After every row comes roughly how far along a hidden order it lies, from 0 to 15.
[ -5 -38  31 -19  -6 -21 -16  36  10  46 -19   0   5   1  19  24  41   5
  12 -29  -3 -25   5  27  -8  -6 -12   4  -9 -13  12  41  -7   3   3  -4
   9   2  -2 -10 -63 -10  13  -3 -43  -4 -15 -15  -6  16   1  16  -8  37
 -15   1  79   5  -9  37  -7  17  10  -3  45   6  -4  -5  38 -37 -13  -8
  82 -19  37   5   2  -2  -6]	15
[  0 -15  67  -6   4   2 -14  21   4  25 -31   2  -3  32   6  13  -3   3
 -41  -8   2  -8  -3  -5   4  25  18   4 -11  -1  48  29   2   3 -13 -10
   2   0   4 -16 -24  -8  -4  -4 -43  21  -3  -7 -19  54   7  21  -3  48
   1   2 122   2  -6  -3  -1   6  -3   0  16  17 -10  -3  11 -18  -9 -14
  55 -21   0  -7   4   4  -7]	11
[ 19 -43 -64  -5  -6  16   0 -18  -8 -48 -13  -3   1   7 -20  19  16   9
  32   9  15  26   6 -21  -8   3   4   3   3   9 -10 -17  20  -6 -14  -1
   1   5   4  19  60  -6  -4   4  21   8  15  35 -19 -44 -19 -29  -2 -20
  15  -2 -48 -12  15 -21   8  10  -7   0  29 -22  -2   0 -14 -23  26  10
  12   4  41   5  -1   0   4]	3
[-13  60  43   6  10   1   4   4   0  38 -23   2  -5  -4  26 -24 -40  -3
 -40   2 -42 -12  -3   4   4 -10  -5  32  11 -10  14  14 -12   3  14 110
 -10  -8  -4 -15 -25  10  11  -1 -14  -7 -10 -10  23  53  18  16  10  21
  -6   0  51   7  -5  19 -10  -6  -7   2  -9  12   4   0   5 -18 -18  -8
 -58   4 -17  -4   1   2  -1]	5
[ 11 -27  42   3   2  34  -8  -3  -7 -38 -21   0   3  33   3  24  13  10
 -23  11  14  13   4 -26   0  40  23   1  11   4  20  -3  27   1 -18 -49
  -3  11  11   6  47 -10  -4  -2   9  41  32  30 -10  14   2 -14  -1   2
  17  -2  64  -5   8 -32  -1   0 -14   0  30  16 -11   2  23 -28  30  -1
  29 -14   8  -5   2  12   0]	3
[  2 -14  93  -1   8  27 -13  19  -1   4 -24   1  19  36  15  26  13   7
 -31   2   4  -7   1 -13  -1  47  23   9   2  -2  37  17  16   4  -8 -42
  -2   7  11  -6   7 -11  -3  -4 -13  34  21  12  -1  44  15  -1  -3  27
   6   0  94   2   0 -14  -7  -1 -11   0  34  31 -10   1  40 -31  20 -13
  47 -27  29  -3   4  12  -4]	7
[  4 -17  77   4   6  57 -12   8  -9 -28   1  -1   6  45  43  42  49  16
 -12  13  -7  -7  11   4 -18  56   5  -3  37 -11  20   9  34   4   4 -49
 -15  17  15  13  45  -9  26  -3  23  39  53  44  26  33  16 -46   5   1
  47  -6 108   1  10 -14 -20  -7 -19  -3  72  48  -6   6  53 -62  51   0
  31 -26 -46   5   3  30   3]	0
[  0 -15  79 -12   4  -1 -17  27   2  40 -19   2  -7  21  15  12   2   7
 -29 -14  -1 -11   1  -6   2  15   7   2  -6 -10  46  42   3   3 -12  -6
  -1   2   2 -18 -34  -8   1  -2 -48  18  -6  -2  -9  61  10  17  -1  55
   3   0 126   2  -6  13  -4  12  -7   0  31  10  -9  -4  38 -31 -12 -15
  47 -22  23  -4   4   2  -7]	12
[ -4   2 -64   7  -4   9   8 -13  -1 -32 -14  -2  10  -9  12  10  34   0
  38   8 -22  -4   9  16 -15  -2 -23  -8  23  -4 -47 -23   9   1  22  72
   0   5   2  21  25   6  22  -2  56 -11  27  15  30 -54   0 -34   4 -43
   3  -4 -82   4   5   4  -9 -15   9  -3   7  12   8   5  -8 -35  19  20
 -20  12  26  12  -3  10   7]	0
[-10  -5 -35 -10  -6 -16  -2  14   5  32   2  -2  11 -26  26  11  51   3
  46 -16 -33 -24  11  37 -18 -49 -38  -6  16 -18 -23  20  -7   1  31  82
   3   0  -6  11 -50   5  30   1   5 -21  -4  -7  31 -26   0 -21   3 -16
  21  -2 -33   6  -3  52 -14   9  11  -4  23  -8  12   0   8 -51 -12   5
   7   1  18  16  -2   6   4]	8
[ -1 -16 -75 -14 -11 -43   0   9   5  27 -17  -2   7 -30  -6  -5  22  -1
  41 -19 -13  -7   4  25  -5 -45 -27   4  -8  -3 -26  14 -14  -2  14  75
   7  -4  -8   7 -37   2   7   0 -10 -34 -24 -14  -1 -34 -10   1  -3  -5
   3   0 -62   0  -3  35   5  15  15  -2   2 -27   8  -5  -8 -24 -24   3
  10   5   3   7  -2 -10   0]	11
[  8 -57 -73 -15 -14  -5  -4  -1   1 -19 -14  -4  -8 -13  -8  17  49   5
  63  -7   4   9   9  10 -11  -5 -19 -15  -5   0 -31  -5  11  -3  -8  -8
   9   5   1  15   7  -3   9  -1  17 -10   4  12 -15 -83 -16 -10  -6 -17
  20  -3 -60  -2   4   5   5   9  10  -3  22 -16  -2  -1  -9 -34   6  18
  40   4  27  10  -2  -5   3]	7

[  0 -38  30 -11  14   5 -17  34  27  26 -13  13  -8 -35 -52  -4  -8]	10
[  8  -8  11  -2  -2   2  25 -35   4  20   8   5   4  -3 -36   8   4]	9
[  3  -3  14   2  -6  -4 -15  21 -16 -14 -43 -14  -4   0  20  -9   2]	7
[ 21 -25  19 -16   3  -2  -4  10  -1  67 -52 -18 -11  -2   2 -44  -2]	7
[ -5  -1 -14  14  12  -4  34 -31  -5 -22   7  -3   3  28  23  22  -6]	3
[ -2   8 -14   1  12   0 -49 -16  11  11 -24 -10   0 -29 -55 -25  -5]	4
[  4 -11  -4  -8  -4 -12   1 -42   9  47  -5   9   2  20 -38 -43 -20]	2
[ -7  13   2  -4  -3  -2  55  19 -27  22   6  37  15  17  27  18  13]	6
[ -8   0  -4  -8   1 -15  55 -25  -5 -24  18  11   9  24  27  12  14]	3
[  2 -21   9  -3  13  -3 -14   6  -2   7   6   5   5  -8 -35 -25  -1]	8
[  0  17 -16  11 -14  -1   9   2 -15  20  12  26   0  -7   8  30  13]	7
[ -9  -1  26  -2  15  -2  -2 -14  16 -26  13   4   9  -5 -39  13  -1]	7
[ 10   0 -13 -20   1   8 -50 -23  23  58  -7   5   5   8   0 -37  -8]	9
[  7  -4   6 -14  27   1   2 -25  16  55  -9   4 -18 -16 -43 -18  -4]	10
[-12  15  13   0  -8   3  23  -1   7 -57  34  -4   3  23  19  41  21]	6
[ -4   0 -13  -7 -16  -7 -42  17  -7   5 -29   4   6 -25  -5   7  12]	8
[ -6  -1  11  20  -7  -5  49 -21   3 -28   1 -28  -3  -1 -11 -13 -22]	0
[ -3  -9  -6 -17 -17 -16   1 -41   1 -17  -6  21   7 -11 -14  -1  -3]	2
[  6  -3  -9  10  27   1  -9   9   0 -28  -2 -23   4   9  14 -15  -6]	6
[-19  26 -22  17  11  -3 -69 -10  -1 -43  -6 -10   5 -10 -29   2   3]	4
[ 39  -7  -5  -6  31  -2  36  11  14  -4  -8   1  -2  10  23 -34  -3]	8
[  1 -17  17 -13  10  -2  62 -11  25  42  -8 -19   7 -25 -75 -34 -10]	5
[  8 -18  -6  -3  12  -2  17 -18  -3  14   2  -4  16   7 -23  11   2]	9
[-21  30   7   6 -29   4  56  11   1 -52  12 -34   6  23 -20  31   5]	0
[ -9 -18   2 -17  22  -1 -50   0   7  31 -28   2 -15  -7  -9  -7  -4]	13
[ -2  -2  26   6  -7  10  -7   5 -18  -6   5  -7  -4  -2 -13 -13 -11]	5
[  2 -14  30  -9  23  -3   3 -28  16  38   5   7  11   7 -77 -11  -7]	7
[  3  10 -13   6 -12  -5  16  -3 -10  45   1  25  -3 -19   1  16   6]	7
[  5 -21  -4  11 -20 -13 -45   4  -7  41  -3   9  -1  10 -30 -30  -3]	5
[ 14   0   5  -1   7  -5  20  41  -8  13 -23  -7  -2  28  54 -10   0]	11
[  9 -42  11   4  -8 -16 -40   3   5  68 -25  34   3  21  -9 -27  -9]	7
[  1   7  15 -10   1   1  19 -20   6   2  26  -4  -1  21  18  10  13]	6
[  7 -14 -19  15   0 -12  -3  12  -5  27  25  20  -4   5 -28  14  -3]	9
[ 17 -12   4   4   5  -6  59 -30  24  -3   0  23   5  11  37  -4  -6]	5
[  2   5 -14  -1  -4   5   1  30   7   2   9   2 -10 -31  15  -1 -10]	15
[ -4   5 -16   2  17  -2  46  22  -1 -67  18 -20  -2  10  25 -14  21]	6
[ -3  -3 -17  -2  18   2  32  13   2 -41  20  -1  -2  10  29 -22  18]	6
[  7 -15  -2   2   6   1  31 -30   4 -20   9 -15  14 -14 -36  24   2]	9
[  9 -12   9   7  -6   3 -53  -6 -17  38 -16 -38   1   4  -7 -42  -2]	5
[-11  -8   2 -11   9   0 -42  -1  13  -4  -5 -20  -3 -41 -14 -19  -2]	11
[ 13 -13   8 -18 -21 -15 -20  11  -9  36 -18  38  11  -2 -27 -13   0]	5
[ 10 -15 -11  -4   9   0 -17  21   3  37 -11 -12 -17 -15  24   0 -14]	15
[ -7  18 -15  -6   3  -2  27  45 -26  -9  14   2  15  31  51  -9  16]	9
[ -5  -9 -11   1  -3 -11 -50  24   1  22 -38  -2  -2  -4  18   7   6]	10
[  3   6 -34   6  26   0 -62 -10   0  11   0  11  11  14 -10  -2  -7]	8
[ -9   9 -17  -3  -5  -4  19 -50 -10  17 -15  24   1  22   6  27   3]	3
[  7 -20   4 -11   0 -14  -8 -32  16  32  -5  28   9   5   2 -18 -16]	4
[ 11 -13 -24   3   2  -8 -39  17   3  63   1 -17  -1  -8  11  -7  -5]	12
[  8  -8  15 -22  14  -3 -39  12  -7  37   0  27  11  17 -52   4  -8]	8
[  0  -7  -4  -5 -11  -6  34 -30  -1   1  -5  30   6 -16 -16   3   3]	6
[ 32 -34 -19 -13  20  -8 -59  -3   7 127  -9 -19   1  19  -1 -40 -16]	12
[-10  22 -21  19 -10   3 -44  18   0   3  13   0  12 -17  54  15  14]	10
[ -2  10 -12   2  -1 -17 -32 -47 -14  56  -4  17  12  51 -11 -33 -14]	2
[  7  -1 -26   2  18   4 -50   0  11  12  -6  -1   4 -16 -32  -6  -9]	8
[ 12 -21   6  19  16   2 -22  15  -6  10  -5  13   2   4 -12  34  -7]	15
[ -97   78    2   63  -65    2   16   56  -35 -127   55   28   20  -75
   28  127   46]	2
[ 22 -30  -5  -2  17  -3  -9 -15 -14  41   8   1   4  -6  -8  12  -7]	12
[  1  28  18  -1  20  -5 -10   0   8 -16  -1 -11 -23  -9  -4   1   3]	7
[ -6  20   5  -9  -8  -3  49 -12   9 -33  -9 -10   9  10 -30  -1   0]	2

New part:
[ 12  53   4  -5 -17  -7   8  -1  -8   2   0  -1  -1  -5  22  -9  15  -4
   4  -4   1 -36   1   5  -5 -34  25   7  68  -6   4  21   5   0  -7  -1
  -1  40   0 -14   5  -3  -5  -4  15  11  22 -10  -3   1  -9  -5   0  -1
  11  -6  26  -2  -8   6  18   0  -2  14   3 -17  -9 -15  -7  10  28   2
   8   5  -2 -12   7   5  -4  -5  -5 -10  -1  17   1  -3  12 -12 -54 -11
 -16   6 -19  -1  -6   3  -1  22   7  27  -2 -16 -12   7  -6  13   7  -8
  19   0   0  -8   7   9  -2   2   0  55  -5  -8  -2  -4   4 -47 -22 -66
 -13  15  -5  -7   2  -1   2  10  -5  37  -6   7  55   2]	0
[  22    4   17   -6  -30  -16  -23   -4  -16    7   10   -4   -3  -14
   -2   -2   15   -1    8   17    7 -127    0   11   -1   39   18   23
  -36  -13   32   45   10    3   -6   -3    0   -3    3    6   49   -2
   -4   -5   27   54   25  -15   -5   -9    6  -32    3    3  -31    5
  -18  -10  -11    2   35  -13   -4   26    4  -13  -21   -4  -17    3
  -10   13  -46    8    0   -6    4   11  -12   -7    9  -16   -2   19
   -5   -4   12  -12  -10   -9  -58   13  -43    4   98   -1   -4    2
   20   87   -3  -30  -41   27  -15   -4    6  -17   47  -45   -2  -19
  -11    1   -8  -12   -2  -14  -12  -13   -4   -7    5  -72  -27   -9
  -14   24    9  -22   -1  -34    7    1    3   68  -13    9   92    0]	15
[ 12  22  -3  -7 -16  -5   3  -2  16   2   5  -1  -2  -4  -1  -5  14  -5
   5   5   2 -32   1   4  -1   8  -1   6  13  -5  -1  22   1   1  -2   0
   0  26  -1  -6  12  -3  -2  -7  10   9  18  -7   1 -11   3 -12  -1  -6
 -24  -2  -4 -10  -6  -1  17   3  -3   8   3  -7  -7  -2  -6  10  -2  -2
  -9  -1   0 -16   4   5  -4  -3   0  -7   1  10   0   0   6  -7  19   4
 -28  12   4  -1  23   2   0   2   8  55  -4 -13 -16   9  -6  -5  -5  -8
  18  34  -2   0  -1   0  -3  -9   1  21  -9  -6  -2  -3   9 -30 -12  -6
  -2   5   4  23   2  -5  -5   4  -3  39  -7   5   7   0]	4
[  23   19   -8   -8  -17   -9    8    0   10    1    9   -1   -2   -7
   -2  -24   14   -7    5    3    3  -19    2    7    1   56    6   12
  -19  -12   -2   30    4    1    0   -5   -1   80    0  -14  -60   -2
   -3  -24   15   23   13  -10    2   -2    7   -8    3  -14   45  -23
   20   -7   -9   13   20    1   -5   28    3    2  -11    4  -10   10
    8   -6    8   -4    2  -29    5   -3   -7   -7   19  -11   -4   22
   -1    0    3  -11  -53   14  -45    2   -8   -2  127    3    0   13
   13  -34   -2  -22  -27   11  -10  -11  -10  -12   29 -125   -2   -5
   11   -3   -3  -16    1   50   -8   -9   -3   -5   11  -42  -21   62
    0   11   18   45    2    3  -49  -12   -5   45   -7    4  127    0]	12
[ 17  14   6  -7 -11  -8   2  -5   9   5   7   0  -2  -5  -6  -1  11  -5
   5   3   4 -50   2   5   2   2   9  12  -1  -7  -4  28  -2   2  -3  -4
   0   5  -1   0  -2  -2  -4   7  13  19  12 -10   1   3   4  -2   1  -2
   9  -1  -3 -10  -4 -19  10   0  -3   5   2  -8  -6  -3  -7  -2  -3  -5
   6   7  -1 -17   4   1  -5  -5 -10  -8   1   9   0  -2   7  -7 -10  29
 -21  13  -1   1 -11   2   0   5   9  25  -1 -13 -24  12  -6  -2  -2  -8
  11 -48  -3 -13  -5  -3  -4  -5   2  16 -11  -8  -2  -3   8 -32 -14 -19
   2  10  11   1   0 -13  -7  -1  -1  41  -7   4  37  -2]	3
[ 15  17   3  -7  -8  -6   1  -3  11   5   7  -1  -1  -6  -7  -2   9  -4
   5   2   2 -30   2   4   2   5  10  10   2  -6   6  23  -5   2  -2  -4
   1   1  -1   5  -1  -2  -2   8   8  17  11 -10   1   3   3   1   1  -2
  11  -2  -5 -11  -5 -17  13   0  -3  11   2  -6  -6  -7  -7  -2  -5  -4
   4  10  -1 -16   3   1  -5  -5 -13  -7   1  15   1  -2   7  -7 -31  31
 -29  12  -8   1   2   1   2   7   9  -5  -1  -8 -16  13  -2   1  -1  -7
  18 -50  -2 -10  -6  -4  -4  -4   1  15 -11  -6  -2  -4   7 -13 -14 -23
   1   6   5   9  -1 -13 -15  -5  -2  41  -6  -3  59  -1]	2
[  8 -13  -7  -5   0   1 -12  -3  31   0   7   3  -1   5   2 -21   8  -1
   2  -9  -2 -45   1  -1   4  14   1   2 -44   3  33   4   3  -2   4 -10
  -1 -32  -2  22  11  -1  -2  -6  -2  -8   4  -4   4  -5   3 -11  -6   4
 -12   5 -15  -5   3  -3 -10   2  -3  29   1  -8   0   7   1   5 -19   5
 -40   1  -1  -6  -2   7  -1   1   2  -1   1   4  -1   0   2  -6  18 -25
   6   3 -10   1  21   2  -1   8   7  47   1  -9   8  -8 -10 -10  -2  -3
   0  18   2  -7  -4  -5   0  14   2 -20  -7  -2   1   0  -5   5 -10  39
   4   0   6 -11  -2  -3  12   9   0  14   0   1  39   3]	9
[  5  14   1  -6 -18  -1  11   4  13   3   0  -1  -1  -2   0  15  19  -7
   2   4   1   5   2   4  -2  13   5   1  30  -3 -27  16   1   1  -2   8
   0   9   0 -16  -5  -1  -1   4   7   7  25  -5   2  -2   3  18   2  -4
   1  -2   8  -8  -5 -12  14  -9  -1  -7   3  -2  -3  -7  -5  -1   8  -2
  36   4  -1 -18   5   0  -2  -5  -1  -5  -1  -2   3   0   0  -6 -28  21
 -24  10  20  -2  11   3   8   0   0  -1  -4 -10 -15   7   6   8   0  -4
  19  -8  -2   8  -4   4  -3 -10  -1  36  -6  -7  -2  -3   9 -21 -11 -41
   0  10   9  11   0   5 -19  -9  -6  31  -6   8 -63  -3]	6
[ -1  -2  -4  -4 -27   2   1   1  14   7  -2  -2  -1  -3 -10   0  19 -10
  -1  16  -1 -12   2   1   2  56  -7  -4 -21  -4  -3   3   1  -1   8  13
   2 -31   1   6  16   2  -3   0  11  -3  36   3   3 -17   4   4   0   5
 -18   4 -10  -8 -10  -8  18   3   0  23   6  -2  -6  -2   1  -2 -14   7
 -13   3  -1 -20   0   4   1  -6   5  -5   3   1   0   0  -3  -6   6  27
 -32   9  17   1  12   1   6  -7   0  23  -7 -11  -7   2   0 -17   1  -3
  21 -14   1   5 -11  -4  -4  -7  -3  -1 -12  -4   0  -3   9 -29 -10  13
   5   5   3   6  -3  -9   0  -5  -8  33  -7   5  10  -1]	13
[  11   -3   -8   -3  -18   -6    4    4  -19    3    6   -2   -1  -10
    6  -42   17   -2    4    9    4   -9    0    4    1   22    8   11
  -29  -13    6   27    5    1    0   -2   -1   39    0  -13  -44   -1
   -3  -18   13   21    8   -6   -1    5    1  -21    2  -15   71  -42
   19   -9   -9   16   17   10   -3   19    2    7  -10   11  -10   18
   10   -7    7    4    2  -15    3   -8   -6   -3   20   -9   -5   15
    0   -1    4   -7  -46   40  -38   -3   17   -3  127    1    0    9
    9  -81   -1  -11  -19   11  -11  -12   -9  -10   26 -117   -2   -5
   16   -3   -2  -25    0   40   -2   -5   -3   -5   10  -38  -19   65
   -2    5    6   18    5    8  -36   -1   -4   26   -6    3  127   -1]	10
